Below are the code and all the weights of a small trained network. Each question names an input and a target symbol and asks about switching units off, where a switched-off unit gives its printed mean instead of its output.

import numpy as np


def w(rows, s, z=0):
    codes = np.array(rows[::2]) - 128.0
    scale = np.full(codes.shape[1], s)
    scale[-1] = z or s
    return codes * scale


def norm(h):
    return h / np.sqrt((h * h).mean(-1, keepdims=True) + 1e-5)


def f(y):
    return np.maximum(y, 0)


def softmax(a):
    e = np.exp(a - a.max(-1, keepdims=True))
    return e / e.sum(-1, keepdims=True)


def log_softmax(a):
    a = a - a.max(-1, keepdims=True)
    return a - np.log(np.exp(a).sum(-1, keepdims=True))


def net(x, mask):
    ids = ['Ωαδζμξστψ'.index(c) for c in x.split()]
    T = len(ids)
    res = E[ids] + P[:T]
    u = 0
    for l in range(3):
        r = norm(res)
        for j in range(2):
            rows = slice(2 * j, 2 * j + 2)
            q, k, v = (r @ M[l][rows].T for M in (Q, K, V))
            z = softmax(np.where(np.tri(T) > 0, q @ k.T / 2**0.5, -1e9)) @ v
            o = O[l][rows]
            res = res + np.where(mask[u + j], z, o[:, -1]) @ o[:, :-1]
        u += 2
        y = f(norm(res) @ A[l][:, :-1].T + A[l][:, -1])
        res = res + np.where(mask[u : u + 4], y, B[l][:, -1]) @ B[l][:, :-1]
        u += 4
    return log_softmax(norm(res)[-1] @ U[:, :-1].T + U[:, -1])


Q, K, V, O, A, B = {}, {}, {}, {}, {}, {}
E = w([
[111,152,158,74,89,151,160,137,135,143,60],'Ω',
[145,174,40,66,164,103,131,128,129,98,49],'α',
[178,111,163,71,97,126,138,73,148,185,25],'δ',
[86,183,94,89,61,127,128,134,174,199,127],'ζ',
[109,174,74,69,174,150,39,148,63,181,152],'μ',
[218,119,135,140,123,174,127,188,79,215,143],'ξ',
[2,106,107,150,173,143,151,86,90,47,103],'σ',
[99,67,236,128,78,103,38,155,161,100,123],'τ',
[153,201,144,199,47,107,106,68,28,90,148],'ψ',
],0.013)
P = w([
[172,68,66,28,97,205,211,46,131,120,164],'0',
[187,103,117,25,128,56,214,95,135,133,149],'1',
[115,111,139,59,108,72,198,99,105,173,130],'2',
[108,87,114,99,84,86,178,162,103,139,86],'3',
[137,118,112,126,94,82,175,169,121,137,69],'4',
[160,129,145,144,115,100,159,178,144,142,59],'5',
[140,152,152,163,105,106,152,213,137,133,52],'6',
[120,165,154,184,108,121,118,221,153,136,52],'7',
[117,177,151,211,138,126,95,218,155,158,38],'8',
[114,194,165,209,136,147,89,229,202,144,34],'9',
[113,201,177,227,170,159,57,212,254,133,42],'10',
],0.0077)
Q[0] = w([
[152,122,146,78,89,124,104,164,163,71,82],'L0H0',
[99,149,126,217,105,173,62,155,139,114,68],'L0H0',
[112,15,108,131,143,107,182,6,65,86,255],'L0H1',
[96,120,209,219,160,176,150,54,139,30,202],'L0H1',
],0.0057)
K[0] = w([
[109,118,147,112,118,142,98,114,136,110,133],'L0H0',
[139,154,146,126,94,103,127,84,104,85,156],'L0H0',
[114,32,116,2,152,129,177,156,154,141,174],'L0H1',
[172,81,83,24,127,167,172,132,153,149,174],'L0H1',
],0.0075)
V[0] = w([
[183,217,162,200,22,48,111,58,3,81,153],'L0H0',
[186,75,145,108,177,151,154,160,109,193,170],'L0H0',
[125,33,169,103,184,110,86,195,186,167,123],'L0H1',
[176,183,143,77,119,80,91,124,122,183,119],'L0H1',
],0.006)
O[0] = w([
[200,143,148,112,254,177,164,20,221,168,177,186],'L0H0',
[46,155,156,93,86,68,129,103,81,144,92,189],'L0H0',
[160,115,36,130,64,83,117,205,80,123,110,3],'L0H1',
[246,136,100,94,157,88,126,149,196,92,196,253],'L0H1',
],0.0084,0.0051)
A[0] = w([
[250,182,169,218,173,211,72,107,127,91,126,160],'L0N0',
[74,49,194,169,127,148,213,60,225,44,95,227],'L0N1',
[155,101,73,99,59,56,85,159,109,208,102,102],'L0N2',
[141,132,154,58,76,149,59,253,156,116,91,3],'L0N3',
],0.0042,0.0017)
B[0] = w([
[33,113,215,107,64,3,183,137,114,184,115,223],'L0N0',
[160,169,30,130,132,11,66,125,15,186,138,187],'L0N1',
[132,107,173,91,142,235,108,81,144,177,131,253],'L0N2',
[213,112,107,113,163,102,150,62,195,128,133,227],'L0N3',
],0.0064,0.0052)
Q[1] = w([
[170,146,45,31,84,83,45,156,107,144,88],'L1H0',
[104,50,62,152,33,126,74,226,132,115,85],'L1H0',
[187,181,126,81,180,106,131,96,220,113,141],'L1H1',
[82,189,232,181,210,124,217,2,148,86,216],'L1H1',
],0.0092)
K[1] = w([
[151,158,149,246,149,143,83,218,171,154,125],'L1H0',
[122,210,175,162,186,2,92,142,194,152,136],'L1H0',
[125,171,74,135,143,248,83,176,135,222,106],'L1H1',
[118,115,73,6,84,184,172,3,83,105,109],'L1H1',
],0.0084)
V[1] = w([
[128,202,130,156,99,142,151,168,55,200,236],'L1H0',
[143,40,180,172,66,133,101,144,125,127,158],'L1H0',
[62,115,80,71,123,155,65,111,192,93,191],'L1H1',
[159,62,164,161,162,77,77,122,2,63,121],'L1H1',
],0.0074)
O[1] = w([
[89,156,55,109,143,182,218,177,187,148,182,254],'L1H0',
[94,52,1,125,119,56,37,143,208,200,127,30],'L1H0',
[171,145,111,242,73,192,53,162,129,151,61,233],'L1H1',
[99,223,143,86,113,113,128,131,93,238,137,17],'L1H1',
],0.0091,0.0036)
A[1] = w([
[91,116,69,18,138,93,168,254,233,127,244,3],'L1N0',
[121,39,100,122,90,105,105,182,84,89,64,159],'L1N1',
[195,144,226,119,45,99,146,177,155,172,176,130],'L1N2',
[197,145,114,145,94,182,115,88,148,137,107,98],'L1N3',
],0.0077,0.0052)
B[1] = w([
[164,116,139,7,100,121,239,149,111,194,108,254],'L1N0',
[100,137,159,185,134,124,143,155,193,123,203,159],'L1N1',
[103,156,37,83,136,118,102,119,117,64,80,230],'L1N2',
[128,147,56,118,159,184,150,174,120,118,111,218],'L1N3',
],0.011,0.0067)
Q[2] = w([
[193,127,139,160,200,65,101,32,175,147,171],'L2H0',
[88,193,117,176,174,184,93,50,148,139,118],'L2H0',
[134,225,108,131,254,134,194,82,139,146,128],'L2H1',
[197,128,169,108,244,173,105,43,227,162,135],'L2H1',
],0.011)
K[2] = w([
[122,48,131,95,4,159,112,82,134,115,77],'L2H0',
[69,117,145,167,93,194,82,171,75,69,148],'L2H0',
[232,141,118,120,79,168,159,86,76,189,173],'L2H1',
[249,183,115,158,117,107,173,18,136,115,159],'L2H1',
],0.011)
V[2] = w([
[64,131,148,151,64,126,180,132,154,64,149],'L2H0',
[90,132,110,174,153,70,131,165,16,105,155],'L2H0',
[108,103,135,125,66,69,102,183,78,51,109],'L2H1',
[141,154,212,130,195,162,89,44,254,131,133],'L2H1',
],0.0086)
O[2] = w([
[49,92,222,94,90,52,213,216,159,96,144,55],'L2H0',
[55,222,104,164,207,81,128,202,60,127,81,19],'L2H0',
[76,171,167,79,2,144,15,169,110,137,62,2],'L2H1',
[164,141,146,243,151,49,205,46,70,135,199,42],'L2H1',
],0.0092,0.0048)
A[2] = w([
[146,141,58,109,160,192,83,153,129,122,86,3],'L2N0',
[105,114,77,65,92,82,97,147,155,249,155,16],'L2N1',
[19,174,111,133,171,78,137,174,49,200,98,70],'L2N2',
[107,81,136,120,105,44,77,167,147,177,113,112],'L2N3',
],0.013,0.0026)
B[2] = w([
[104,243,99,136,72,204,153,100,151,123,188,250],'L2N0',
[191,78,155,159,175,54,115,201,129,163,115,201],'L2N1',
[52,7,120,153,139,148,131,84,131,141,60,149],'L2N2',
[54,195,63,192,96,121,108,130,113,169,224,146],'L2N3',
],0.014)
U = w([
[36,146,188,111,79,67,180,171,132,128,192,3],'Ω',
[182,159,200,147,152,106,67,206,34,63,57,229],'α',
[153,76,146,71,71,116,57,30,130,161,125,15],'δ',
[169,26,129,204,116,192,114,242,189,61,114,50],'ζ',
[118,217,70,109,157,200,128,141,161,123,156,153],'μ',
[191,115,135,57,195,109,172,226,144,190,93,151],'ξ',
[49,63,74,163,175,149,129,142,107,139,41,202],'σ',
[151,122,67,216,132,64,34,199,113,179,139,193],'τ',
[165,120,81,197,125,72,235,92,3,129,165,150],'ψ',
],0.0051,0.0019)

Each question gives the input, a string of symbols that net reads in full, and the target symbol t.
The units are the heads (2 rows each of Q, K, V and O) and the neurons (one row each of A and B). Each row of codes is followed by its name. A weight is (code - 128) times the scale printed after its matrix; where a second scale follows, it is the last column's (O, A, B and U).
mask holds one flag per unit, layer by layer, with each layer's heads first. A switched-off unit (its flag False) gives its mean, the last column of its rows in O or B, instead of its output. The means were averaged over made-up inputs and are rounded, as every weight is.
A unit's drop is (log p(t) with every unit on - log p(t) with that unit switched off) / (log p(t) with every unit on - log p(t) with every unit switched off).
The circuit of an input: a set's keep is (log p(t) with only the set's units on - log p(t) with every unit switched off) / (log p(t) with every unit on - log p(t) with every unit switched off). Starting from the 12 units with the biggest drops (on a tie, the unit counted first), units are removed one at a time, each time the one whose removal leaves the highest keep (on an exact tie, the one counted first), for as long as the keep stays at least 0.8.
units of the circuit, in order: the units of the circuit, biggest drop first
unit that matters most: the unit with the biggest drop
top k neurons: the k neurons with the biggest drops, biggest first
k most important neurons of layer l: the k neurons of layer l with the biggest drops, biggest first
which heads matter: for each layer, one digit per head in row order, 1 if its drop is at least 0.15 and else 0, layers parted by /
input ζ μ ξ μ μ τ ξ μ, target τ: units of the circuit, in order -> [L0H0 L0H1 L1H0 L2N1]
input ξ Ω Ω ξ μ ζ, target ξ: units of the circuit, in order -> [L1N0 L1H1 L2N0]
input μ Ω δ α ζ, target ζ: units of the circuit, in order -> [L1H1 L0H0 L1N1 L2N0]
input ψ ψ ζ μ, target ψ: units of the circuit, in order -> [L2H1 L0H0]
input α Ω ζ μ ξ ψ Ω ξ α ψ, target ψ: units of the circuit, in order -> [L0H0 L2H1]
input Ω ζ ζ ξ ξ ξ μ ξ ξ ξ, target ξ: unit that matters most -> L1H1
input Ω α μ ξ μ μ ψ α ξ Ω μ, target Ω: which heads matter -> 10 / 00 / 10
input ξ ξ ψ ζ Ω ζ σ μ μ ξ σ, target ξ: which heads matter -> 11 / 11 / 00
input α μ ζ μ ψ μ ξ, target α: which heads matter -> 01 / 10 / 00
input μ μ μ ζ Ω μ τ ζ μ, target τ: units of the circuit, in order -> [L0H1 L1H0 L2N1 L2N3]
input μ μ Ω μ δ ζ α ξ ζ μ τ, target τ: units of the circuit, in order -> [L1H0 L0H0 L0H1 L2N3]
input δ α μ δ Ω Ω μ μ δ ψ ξ, target δ: 2 most important neurons of layer 1 -> [L1N2 L1N1]
input μ ζ Ω σ α ξ, target σ: which heads matter -> 01 / 00 / 10
input τ μ μ ζ ξ τ μ ξ ξ μ ψ, target τ: unit that matters most -> L0H1
input μ Ω ξ ζ μ ξ μ μ ξ Ω α, target ξ: which heads matter -> 01 / 01 / 00
input ζ ψ ξ ξ ξ μ μ μ, target ζ: which heads matter -> 00 / 01 / 10
input μ μ α ξ μ μ σ ξ ξ μ ξ, target ξ: which heads matter -> 01 / 01 / 00
input μ μ ξ ζ μ μ ξ α ζ, target ξ: which heads matter -> 11 / 01 / 00
input ζ ψ μ α Ω μ μ ξ μ τ μ, target ζ: which heads matter -> 10 / 01 / 10
input σ μ ζ Ω α Ω ψ, target σ: top 2 neurons -> [L1N2 L1N0]
input ξ Ω μ ξ μ μ μ μ ψ, target ξ: which heads matter -> 10 / 11 / 00
input α ζ μ ψ τ, target α: which heads matter -> 00 / 10 / 00
input σ ψ μ ξ μ δ μ ζ ζ, target σ: unit that matters most -> L2H0
input α μ ξ ζ ψ δ ξ ψ ξ δ, target ψ: which heads matter -> 10 / 00 / 01
input α ψ μ, target α: which heads matter -> 01 / 10 / 00
input ψ μ τ Ω δ ψ τ ξ ψ ζ, target ψ: which heads matter -> 00 / 00 / 01
input ξ σ μ Ω Ω σ Ω, target σ: which heads matter -> 01 / 00 / 00
input ψ σ μ τ μ ξ ξ ξ, target ψ: unit that matters most -> L2H1
input δ μ δ ψ δ μ Ω μ, target δ: 2 most important neurons of layer 2 -> [L2N0 L2N1]
